Below is a small trained network, with its code and all its weights. Each question gives an input and a target symbol and asks what happens when units are switched off, that is, made to give their printed mean instead of their output.

import numpy as np


def w(rows, s, z=0):
    codes = np.array(rows[::2]) - 128.0
    scale = np.full(codes.shape[1], s)
    scale[-1] = z or s
    return codes * scale


def f(y):
    return y / 2 * (1 + np.tanh(0.7978845608 * (y + 0.044715 * y**3)))


def softmax(a):
    e = np.exp(a - a.max(-1, keepdims=True))
    return e / e.sum(-1, keepdims=True)


def log_softmax(a):
    a = a - a.max(-1, keepdims=True)
    return a - np.log(np.exp(a).sum(-1, keepdims=True))


def net(x, mask):
    ids = ['ΠΣΨΩαβγδεζηθλμτφ'.index(c) for c in x.split()]
    T = len(ids)
    res = E[ids] + P[:T]
    u = 0
    for l in range(2):
        q, k, v = (res @ M[l].T for M in (Q, K, V))
        z = softmax(np.where(np.tri(T) > 0, q @ k.T / 4**0.5, -1e9)) @ v
        res = res + np.where(mask[u], z, O[l][:, -1]) @ O[l][:, :-1]
        u += 1
        y = f(res @ A[l][:, :-1].T + A[l][:, -1])
        res = res + np.where(mask[u : u + 12], y, B[l][:, -1]) @ B[l][:, :-1]
        u += 12
    return log_softmax(res[-1] @ U[:, :-1].T + U[:, -1])


Q, K, V, O, A, B = {}, {}, {}, {}, {}, {}
E = w([
[94,126,179,111,102,166,30,180,50,110,93],'Π',
[164,204,205,181,80,149,76,74,89,148,78],'Σ',
[65,131,120,165,169,124,201,118,176,113,93],'Ψ',
[139,62,126,99,153,212,119,165,63,66,134],'Ω',
[89,36,163,191,97,137,81,98,72,57,26],'α',
[50,188,200,172,97,110,183,131,60,106,112],'β',
[153,213,113,154,124,218,160,155,202,182,143],'γ',
[170,107,91,218,117,196,166,98,171,87,135],'δ',
[70,119,110,101,169,106,171,196,140,89,156],'ε',
[164,87,102,127,131,152,73,60,112,180,158],'ζ',
[107,194,104,182,170,64,63,117,232,149,51],'η',
[119,137,177,119,75,44,103,189,129,68,151],'θ',
[117,114,152,75,114,105,139,194,180,212,150],'λ',
[112,131,199,76,171,81,69,129,81,54,66],'μ',
[145,150,175,136,181,148,160,82,129,47,65],'τ',
[146,192,111,140,177,139,101,192,73,5,181],'φ',
],0.015)
P = w([
[120,152,49,20,34,146,134,125,150,116,45],'0',
[34,135,219,135,198,202,39,83,220,62,204],'1',
[122,146,56,28,32,140,136,111,136,115,78],'2',
[82,121,195,182,201,159,68,114,166,88,189],'3',
[122,140,63,36,28,138,139,109,121,122,79],'4',
[113,110,188,188,214,134,92,128,146,108,168],'5',
[123,135,64,35,29,139,143,110,119,120,89],'6',
[131,105,176,203,225,117,104,143,136,125,151],'7',
[137,137,65,40,27,136,146,111,105,126,86],'8',
[153,103,177,206,232,108,121,162,124,138,140],'9',
[135,136,51,37,34,128,152,111,94,124,79],'10',
[163,103,180,207,245,111,144,186,103,160,119],'11',
[136,142,56,46,33,124,156,124,83,129,79],'12',
[170,110,192,207,254,114,165,208,84,178,96],'13',
],0.0071)
Q[0] = w([
[166,242,153,215,82,75,136,98,210,183,150],'0.h1',
[96,169,253,219,154,123,99,143,91,36,85],'0.h1',
[146,116,152,15,56,54,66,101,70,188,123],'0.h1',
[81,128,184,125,167,100,136,203,119,101,153],'0.h1',
],0.0067)
K[0] = w([
[194,254,159,171,32,79,130,92,230,165,157],'0.h1',
[93,204,232,200,157,86,97,153,95,5,39],'0.h1',
[165,91,182,27,86,55,45,125,51,234,127],'0.h1',
[39,114,165,83,144,127,144,188,177,98,133],'0.h1',
],0.0067)
V[0] = w([
[120,192,73,141,111,138,123,132,88,46,73],'0.h1',
[87,147,99,106,104,124,122,96,127,100,129],'0.h1',
[120,160,94,133,105,146,160,130,111,81,32],'0.h1',
[127,149,175,139,129,96,176,253,171,109,56],'0.h1',
],0.0059)
O[0] = w([
[102,140,162,91,116,171,117,110,222,90,152,167],'0.h1',
[126,111,134,102,106,146,99,150,180,109,97,161],'0.h1',
[78,136,155,93,95,152,92,109,180,95,159,145],'0.h1',
[118,99,114,126,128,145,105,2,74,119,202,6],'0.h1',
],0.0074,0.0022)
A[0] = w([
[149,119,125,190,174,110,158,154,56,140,98,113],'0.n1',
[137,77,140,183,162,87,93,99,140,143,145,132],'0.n2',
[163,126,145,134,216,115,125,128,137,106,141,27],'0.n3',
[140,109,111,127,50,125,203,139,146,100,103,92],'0.n4',
[118,173,170,165,166,108,120,179,170,129,145,4],'0.n5',
[159,122,99,118,103,98,133,139,119,156,119,133],'0.n6',
[90,146,147,41,93,56,138,177,105,132,137,76],'0.n7',
[140,97,102,147,131,174,69,2,83,120,202,73],'0.n8',
[85,95,185,122,165,85,186,131,142,124,161,111],'0.n9',
[162,144,181,183,153,147,128,107,104,136,193,179],'0.n10',
[92,191,111,101,150,89,155,85,105,89,102,208],'0.n11',
[83,137,74,90,103,151,196,116,107,134,153,119],'0.n12',
],0.012,0.0039)
B[0] = w([
[223,116,98,203,162,57,154,138,25,173,140,187],'0.n1',
[160,170,163,101,145,155,163,207,70,182,121,208],'0.n2',
[88,102,132,224,45,130,157,108,56,188,120,178],'0.n3',
[169,90,135,97,122,103,223,27,62,112,187,205],'0.n4',
[57,80,181,87,94,135,138,112,201,93,177,163],'0.n5',
[149,140,76,105,152,84,129,111,89,154,84,189],'0.n6',
[28,145,126,169,179,152,54,86,95,157,217,224],'0.n7',
[29,160,176,88,91,227,99,96,248,2,107,176],'0.n8',
[128,143,112,174,70,132,105,194,190,137,156,184],'0.n9',
[121,62,118,138,172,99,133,172,111,165,63,252],'0.n10',
[150,148,169,211,124,90,134,174,169,45,100,194],'0.n11',
[89,145,162,62,174,125,236,188,145,146,161,168],'0.n12',
],0.0076,0.004)
Q[1] = w([
[147,195,186,133,128,92,110,98,198,243,27],'1.h1',
[144,121,67,178,168,166,244,135,227,165,146],'1.h1',
[171,100,154,174,125,184,160,59,108,42,42],'1.h1',
[160,81,95,75,190,248,89,138,111,180,100],'1.h1',
],0.013)
K[1] = w([
[114,202,182,152,100,83,118,42,201,254,21],'1.h1',
[133,118,44,189,175,177,251,124,242,157,152],'1.h1',
[169,121,146,170,143,189,158,79,81,45,23],'1.h1',
[162,71,89,47,177,254,97,97,120,210,90],'1.h1',
],0.0098)
V[1] = w([
[188,14,162,182,167,155,179,147,40,188,96],'1.h1',
[166,131,152,130,241,92,137,202,99,154,111],'1.h1',
[156,93,141,254,225,61,123,209,29,220,117],'1.h1',
[165,183,130,136,99,162,136,137,121,138,151],'1.h1',
],0.0039)
O[1] = w([
[38,187,180,57,113,43,90,113,188,106,185,119],'1.h1',
[122,155,137,100,143,171,163,183,202,74,100,103],'1.h1',
[85,127,141,80,86,240,57,65,253,87,123,3],'1.h1',
[159,132,113,104,108,139,146,134,102,113,166,45],'1.h1',
],0.0043,0.00053)
A[1] = w([
[95,128,133,180,119,78,65,149,207,97,54,139],'1.n1',
[199,177,11,83,137,120,139,140,77,225,135,99],'1.n2',
[121,124,76,86,29,170,99,138,57,95,158,48],'1.n3',
[65,118,148,105,167,140,111,187,174,154,200,148],'1.n4',
[122,165,53,96,188,111,214,119,165,134,170,73],'1.n5',
[103,134,159,74,62,222,160,125,206,105,120,172],'1.n6',
[187,109,137,112,94,98,78,138,174,176,86,183],'1.n7',
[74,167,109,66,77,194,62,100,237,60,143,128],'1.n8',
[110,100,187,116,159,124,47,163,108,155,97,126],'1.n9',
[195,116,2,82,83,35,159,102,87,183,99,2],'1.n10',
[141,180,122,141,87,202,134,181,79,79,132,138],'1.n11',
[116,119,99,115,115,53,86,74,111,165,224,91],'1.n12',
],0.0087,0.0059)
B[1] = w([
[158,94,92,62,151,168,101,112,86,161,152,212],'1.n1',
[114,123,145,98,92,64,146,103,200,126,108,254],'1.n2',
[79,110,61,119,105,112,146,184,60,161,165,144],'1.n3',
[159,127,156,131,145,162,115,74,92,99,65,228],'1.n4',
[166,82,111,178,105,150,77,151,137,194,113,166],'1.n5',
[137,135,150,116,130,51,45,120,88,92,192,179],'1.n6',
[110,122,106,161,88,140,139,171,99,54,140,194],'1.n7',
[142,171,59,112,108,2,112,61,161,153,168,166],'1.n8',
[123,118,98,178,139,125,181,122,168,119,165,211],'1.n9',
[89,158,133,120,141,224,111,124,146,85,169,218],'1.n10',
[158,188,140,93,135,124,129,116,179,237,132,168],'1.n11',
[144,192,77,144,180,142,174,143,108,107,64,161],'1.n12',
],0.0092,0.0078)
U = w([
[130,116,141,120,161,71,72,69,151,106,171,253],'Π',
[101,100,170,171,173,254,109,185,118,124,100,218],'Σ',
[127,81,106,176,131,45,166,175,162,137,109,221],'Ψ',
[111,160,90,150,150,114,147,126,94,81,132,30],'Ω',
[190,140,160,100,152,105,169,117,125,68,85,54],'α',
[77,132,88,167,97,139,104,137,123,181,159,51],'β',
[74,162,190,136,119,121,164,111,129,129,154,92],'γ',
[165,121,95,146,115,168,176,68,127,131,175,29],'δ',
[168,166,147,157,57,136,97,118,93,144,91,110],'ε',
[199,112,56,127,131,118,100,146,120,115,95,6],'ζ',
[167,199,117,122,165,150,132,180,149,123,157,62],'η',
[100,78,142,130,88,99,137,90,87,113,89,55],'θ',
[146,133,145,116,101,116,128,128,166,184,147,78],'λ',
[74,140,113,112,93,144,134,151,174,85,113,185],'μ',
[137,100,147,56,137,120,148,162,88,135,142,122],'τ',
[103,139,121,97,162,122,150,87,132,172,70,120],'φ',
],0.0088,0.0035)

Each question gives the input, a string of symbols that net reads in full, and the target symbol t.
The units are the heads (4 rows each of Q, K, V and O) and the neurons (one row each of A and B). Each row of codes is followed by its name. A weight is (code - 128) times the scale printed after its matrix; where a second scale follows, it is the last column's (O, A, B and U).
mask holds one flag per unit, layer by layer, with each layer's heads first. A switched-off unit (its flag False) gives its mean, the last column of its rows in O or B, instead of its output. The means were averaged over made-up inputs and are rounded, as every weight is.
A unit's drop is (log p(t) with every unit on - log p(t) with that unit switched off) / (log p(t) with every unit on - log p(t) with every unit switched off).
The circuit of an input: a set's keep is (log p(t) with only the set's units on - log p(t) with every unit switched off) / (log p(t) with every unit on - log p(t) with every unit switched off). Starting from the 12 units with the biggest drops (on a tie, the unit counted first), units are removed one at a time, each time the one whose removal leaves the highest keep (on an exact tie, the one counted first), for as long as the keep stays at least 0.8.
circuit, biggest first: the units of the circuit, biggest drop first
most important unit: the unit with the biggest drop
k most important neurons: the k neurons with the biggest drops, biggest first
top k neurons in layer l: the k neurons of layer l with the biggest drops, biggest first
drop when u is switched off: that unit's drop, to one decimal
input ε θ Σ δ Ψ λ ε β Π ε Ψ Σ, target Σ: circuit, biggest first : (1.n2; 1.n8)
input α ε ε δ Σ φ δ δ Σ Σ Π Ω, target Π: circuit, biggest first : (1.h1; 1.n8; 1.n6)
input λ η Ω δ φ τ η ζ Ω φ, target Σ: circuit, biggest first : (1.n2; 1.n8)
input η δ ε Ω φ Σ ζ ζ λ λ, target Σ: circuit, biggest first : (1.h1; 1.n2; 1.n8)
input ζ γ β, target γ: 3 most important neurons : (0.n11; 0.n12; 0.n7)
input η δ ε λ φ ζ ε Π θ ζ, target Σ: top 4 neurons in layer 0 : (0.n10; 0.n8; 0.n2; 0.n4)
input Σ α λ Ω λ ζ ζ Ψ ζ λ ε δ, target Π: circuit, biggest first : (1.h1; 1.n6; 0.n10; 1.n8)
input δ λ δ Σ Π ζ δ α, target Π: circuit, biggest first : (0.h1; 0.n8; 1.n8)
input θ τ Ω β Ψ Π Ψ γ φ Ω Ψ β, target Σ: most important unit : 1.h1
input ζ β λ Π λ δ Ω θ Σ ζ, target Σ: circuit, biggest first : (0.n8; 1.n2)
input ζ φ ζ, target μ: top 3 neurons in layer 1 : (1.n10; 1.n2; 1.n7)
input Ψ θ ζ ζ λ δ ε λ, target Σ: 2 most important neurons : (0.n7; 0.n5)
input ζ λ τ ζ τ δ ζ φ, target Π: 2 most important neurons : (1.n8; 0.n10)
input λ ζ δ τ Σ Ω ζ γ λ ζ, target Ψ: most important unit : 0.n1
input φ γ α Ψ, target Π: 3 most important neurons : (1.n6; 1.n8; 0.n9)
input φ θ τ λ, target Π: 3 most important neurons : (1.n8; 1.n6; 0.n4)
input ζ β θ β η Ψ λ Σ, target Π: 4 most important neurons : (0.n10; 1.n6; 1.n8; 0.n8)
input γ λ ζ φ ζ τ, target Π: top 3 neurons in layer 0 : (0.n10; 0.n4; 0.n11)
input δ ζ δ Ω δ Σ λ β ζ φ λ ζ ζ Ψ, target Π: 3 most important neurons : (0.n9; 1.n6; 1.n8)
input λ ζ Ψ, target Ψ: top 2 neurons in layer 0 : (0.n11; 0.n12)
input Ψ Ω ζ Ψ Ω δ, target Π: most important unit : 1.n6
input Ω Ψ Σ Ω φ ζ λ δ Ψ ε ζ δ, target Σ: top 3 neurons in layer 0 : (0.n10; 0.n8; 0.n1)
input ζ Ψ ζ ζ λ Ψ δ β, target Π: top 2 neurons in layer 0 : (0.n11; 0.n10)
input λ Π ζ λ λ λ λ Σ ζ α λ Σ, target Σ: 2 most important neurons : (0.n1; 0.n10)
input ζ ζ μ Ω η λ α δ δ λ γ ζ ζ ζ, target Ψ: 2 most important neurons : (1.n2; 0.n1)
input Σ δ Σ ζ θ λ δ Σ Ψ δ, target Ψ: drop when 0.n1 is switched off : 0.4
input ζ φ α Σ λ Π δ Σ Ω λ Σ λ ε, target Σ: most important unit : 0.n7
input ε θ ζ θ, target Σ: drop when 1.h1 is switched off : 0.1
input ζ Ω ε ζ λ Ω δ ζ δ, target δ: drop when 1.n10 is switched off : 0.3
input λ ζ Π Ψ ε θ Ψ ζ η, target ζ: drop when 1.n1 is switched off : 0.5
